Here is a tiny trained network, its code and every weight. The questions are about switching its units off for an input and a target symbol, where a switched-off unit gives its printed mean instead of its output.

import numpy as np


def w(rows, s, z=0):
    codes = np.array(rows[::2]) - 128.0
    scale = np.full(codes.shape[1], s)
    scale[-1] = z or s
    return codes * scale


def norm(h):
    return h / np.sqrt((h * h).mean(-1, keepdims=True) + 1e-5)


def f(y):
    return np.maximum(y, 0)


def softmax(a):
    e = np.exp(a - a.max(-1, keepdims=True))
    return e / e.sum(-1, keepdims=True)


def log_softmax(a):
    a = a - a.max(-1, keepdims=True)
    return a - np.log(np.exp(a).sum(-1, keepdims=True))


def net(x, mask):
    ids = ['αβγεθξπστψω'.index(c) for c in x.split()]
    T = len(ids)
    res = E[ids] + P[:T]
    u = 0
    for l in range(3):
        r = norm(res)
        for j in range(2):
            rows = slice(4 * j, 4 * j + 4)
            q, k, v = (r @ M[l][rows].T for M in (Q, K, V))
            z = softmax(np.where(np.tri(T) > 0, q @ k.T / 4**0.5, -1e9)) @ v
            o = O[l][rows]
            res = res + np.where(mask[u + j], z, o[:, -1]) @ o[:, :-1]
        u += 2
        y = f(norm(res) @ A[l][:, :-1].T + A[l][:, -1])
        res = res + np.where(mask[u : u + 4], y, B[l][:, -1]) @ B[l][:, :-1]
        u += 4
    return log_softmax(norm(res)[-1] @ U[:, :-1].T + U[:, -1])


Q, K, V, O, A, B = {}, {}, {}, {}, {}, {}
E = w([
[104,177,134],'α',
[109,157,135],'β',
[111,140,144],'γ',
[110,181,96],'ε',
[113,128,137],'θ',
[126,144,114],'ξ',
[134,209,103],'π',
[155,101,75],'σ',
[103,155,141],'τ',
[129,4,46],'ψ',
[158,157,75],'ω',
],0.004)
P = w([
[146,131,183],'0',
[47,202,30],'1',
[49,135,163],'2',
[254,97,246],'3',
[36,187,23],'4',
[149,176,59],'5',
[234,114,207],'6',
[26,186,19],'7',
[165,180,44],'8',
[214,122,166],'9',
[21,188,18],'10',
],0.0046)
Q[0] = w([
[47,153,119],'L0H0',
[50,135,98],'L0H0',
[56,151,111],'L0H0',
[164,128,147],'L0H0',
[83,177,162],'L0H1',
[65,254,56],'L0H1',
[147,57,124],'L0H1',
[63,237,57],'L0H1',
],0.0096)
K[0] = w([
[168,108,191],'L0H0',
[172,136,188],'L0H0',
[161,118,185],'L0H0',
[108,122,87],'L0H0',
[201,119,53],'L0H1',
[113,2,63],'L0H1',
[85,195,179],'L0H1',
[108,9,67],'L0H1',
],0.0093)
V[0] = w([
[77,80,153],'L0H0',
[95,86,207],'L0H0',
[1,66,164],'L0H0',
[98,97,147],'L0H0',
[163,59,96],'L0H1',
[116,69,117],'L0H1',
[153,62,79],'L0H1',
[93,119,147],'L0H1',
],0.0051)
O[0] = w([
[168,182,67,42],'L0H0',
[239,136,68,136],'L0H0',
[169,189,2,1],'L0H0',
[161,163,89,77],'L0H0',
[122,26,71,24],'L0H1',
[125,79,64,68],'L0H1',
[151,26,71,52],'L0H1',
[111,148,120,136],'L0H1',
],0.0038,0.0011)
A[0] = w([
[129,126,123,110],'L0N0',
[254,83,26,54],'L0N1',
[212,183,79,147],'L0N2',
[134,199,149,253],'L0N3',
],0.0046,0.003)
B[0] = w([
[136,129,132,128],'L0N0',
[22,217,240,149],'L0N1',
[121,22,188,175],'L0N2',
[121,4,62,254],'L0N3',
],0.0034,0.0045)
Q[1] = w([
[161,110,86],'L1H0',
[244,108,97],'L1H0',
[61,132,156],'L1H0',
[72,165,184],'L1H0',
[122,73,39],'L1H1',
[130,255,97],'L1H1',
[121,163,121],'L1H1',
[131,31,194],'L1H1',
],0.007)
K[1] = w([
[112,169,118],'L1H0',
[38,139,78],'L1H0',
[195,111,152],'L1H0',
[157,67,151],'L1H0',
[122,254,121],'L1H1',
[55,41,31],'L1H1',
[128,113,109],'L1H1',
[171,96,200],'L1H1',
],0.0089)
V[1] = w([
[245,193,191],'L1H0',
[138,56,85],'L1H0',
[128,128,128],'L1H0',
[133,116,124],'L1H0',
[128,128,128],'L1H1',
[184,38,83],'L1H1',
[128,128,128],'L1H1',
[159,148,5],'L1H1',
],0.003)
O[1] = w([
[231,65,53,124],'L1H0',
[92,113,220,88],'L1H0',
[128,128,128,128],'L1H0',
[124,123,141,123],'L1H0',
[128,128,128,128],'L1H1',
[68,64,208,33],'L1H1',
[128,128,128,128],'L1H1',
[190,2,188,2],'L1H1',
],0.0027,0.00065)
A[1] = w([
[99,105,97,193],'L1N0',
[128,129,125,116],'L1N1',
[144,165,254,4],'L1N2',
[91,110,140,174],'L1N3',
],0.0085,0.0034)
B[1] = w([
[155,168,129,255],'L1N0',
[134,132,128,128],'L1N1',
[171,2,30,230],'L1N2',
[169,142,101,204],'L1N3',
],0.0071,0.004)
Q[2] = w([
[128,97,177],'L2H0',
[104,138,115],'L2H0',
[145,145,73],'L2H0',
[115,98,183],'L2H0',
[164,71,154],'L2H1',
[251,187,181],'L2H1',
[129,23,134],'L2H1',
[245,198,172],'L2H1',
],0.015)
K[2] = w([
[146,94,154],'L2H0',
[129,146,140],'L2H0',
[121,147,88],'L2H0',
[141,104,160],'L2H0',
[162,104,146],'L2H1',
[136,144,255],'L2H1',
[162,97,110],'L2H1',
[130,146,219],'L2H1',
],0.022)
V[2] = w([
[93,108,115],'L2H0',
[210,198,158],'L2H0',
[211,96,173],'L2H0',
[220,94,180],'L2H0',
[218,196,135],'L2H1',
[3,28,163],'L2H1',
[40,68,121],'L2H1',
[105,221,119],'L2H1',
],0.0048)
O[2] = w([
[119,118,158,133],'L2H0',
[175,124,35,134],'L2H0',
[169,197,112,34],'L2H0',
[171,198,112,20],'L2H0',
[123,83,217,167],'L2H1',
[127,171,2,4],'L2H1',
[128,173,44,91],'L2H1',
[50,163,192,131],'L2H1',
],0.0045,0.0026)
A[2] = w([
[254,127,79,230],'L2N0',
[114,196,209,69],'L2N1',
[129,127,128,102],'L2N2',
[244,126,176,1],'L2N3',
],0.0082,0.00072)
B[2] = w([
[211,195,198,252],'L2N0',
[164,254,71,172],'L2N1',
[121,134,129,128],'L2N2',
[119,80,33,209],'L2N3',
],0.0072,0.0038)
U = w([
[130,174,191,98],'α',
[122,193,144,101],'β',
[131,85,219,128],'γ',
[124,99,4,119],'ε',
[55,47,122,86],'θ',
[149,201,62,38],'ξ',
[149,38,128,170],'π',
[133,177,177,96],'σ',
[117,104,212,83],'τ',
[74,144,115,184],'ψ',
[217,163,108,255],'ω',
],0.018,0.0056)

Each question gives the input, a string of symbols that net reads in full, and the target symbol t.
The units are the heads (4 rows each of Q, K, V and O) and the neurons (one row each of A and B). Each row of codes is followed by its name. A weight is (code - 128) times the scale printed after its matrix; where a second scale follows, it is the last column's (O, A, B and U).
mask holds one flag per unit, layer by layer, with each layer's heads first. A switched-off unit (its flag False) gives its mean, the last column of its rows in O or B, instead of its output. The means were averaged over made-up inputs and are rounded, as every weight is.
A unit's drop is (log p(t) with every unit on - log p(t) with that unit switched off) / (log p(t) with every unit on - log p(t) with every unit switched off).
The circuit of an input: a set's keep is (log p(t) with only the set's units on - log p(t) with every unit switched off) / (log p(t) with every unit on - log p(t) with every unit switched off). Starting from the 12 units with the biggest drops (on a tie, the unit counted first), units are removed one at a time, each time the one whose removal leaves the highest keep (on an exact tie, the one counted first), for as long as the keep stays at least 0.8.
circuit, biggest first: the units of the circuit, biggest drop first
unit that matters most: the unit with the biggest drop
top k neurons: the k neurons with the biggest drops, biggest first
top k neurons in layer l: the k neurons of layer l with the biggest drops, biggest first
heads that matter: for each layer, one digit per head in row order, 1 if its drop is at least 0.15 and else 0, layers parted by /
input ω β γ, target ε: heads that matter -> 00 / 01 / 01
input τ α τ ψ γ τ, target γ: unit that matters most -> L0H0
input β ω τ ε σ ω γ π ξ π, target π: heads that matter -> 00 / 00 / 00
input θ θ τ ω β σ ω ω γ ψ, target ω: heads that matter -> 10 / 00 / 11
input ε ξ τ τ β, target ψ: heads that matter -> 00 / 00 / 11
input ω ξ τ, target ε: heads that matter -> 10 / 00 / 01
input β ξ ε ω τ α ω τ θ θ ξ, target ψ: circuit, biggest first -> L1N2; L2H0
input ε ξ ω ξ ε π ξ β α τ γ, target ψ: heads that matter -> 00 / 00 / 11
input τ τ ω τ τ τ, target γ: heads that matter -> 11 / 10 / 01
input θ β ε, target ω: heads that matter -> 10 / 11 / 00
input τ γ ω γ σ, target θ: heads that matter -> 00 / 00 / 01
input τ ξ α σ γ, target θ: top 3 neurons -> L1N2; L2N0; L2N1
input ψ ω τ τ σ ξ θ π ε, target θ: top 3 neurons -> L1N2; L2N0; L0N1
input π β β γ σ τ π β, target θ: circuit, biggest first -> L2H0
input σ β ξ, target ξ: circuit, biggest first -> L2H0; L2H1
input τ γ ξ ξ σ γ, target γ: circuit, biggest first -> L2H1; L1N2; L0H0
input ω τ ω, target ε: top 2 neurons in layer 1 -> L1N2; L1N0
input τ ξ ω, target γ: heads that matter -> 11 / 10 / 01
input τ ψ β θ τ β, target γ: top 3 neurons -> L1N2; L0N3; L2N0
input ψ π ω π π ε, target θ: heads that matter -> 01 / 00 / 10
input τ θ γ π α ψ, target γ: top 2 neurons -> L1N2; L2N0
input γ ω τ γ β ω, target π: heads that matter -> 11 / 11 / 01
input ψ τ γ, target θ: heads that matter -> 11 / 11 / 11
input θ ε ξ ε ξ α α π β θ α, target ψ: circuit, biggest first -> L1N2
input ψ γ ω ψ π θ γ ε τ, target θ: circuit, biggest first -> L1N2; L2H0; L0N1; L0H1
input ε β α θ ω σ γ γ θ β π, target θ: top 3 neurons -> L2N0; L1N2; L2N1
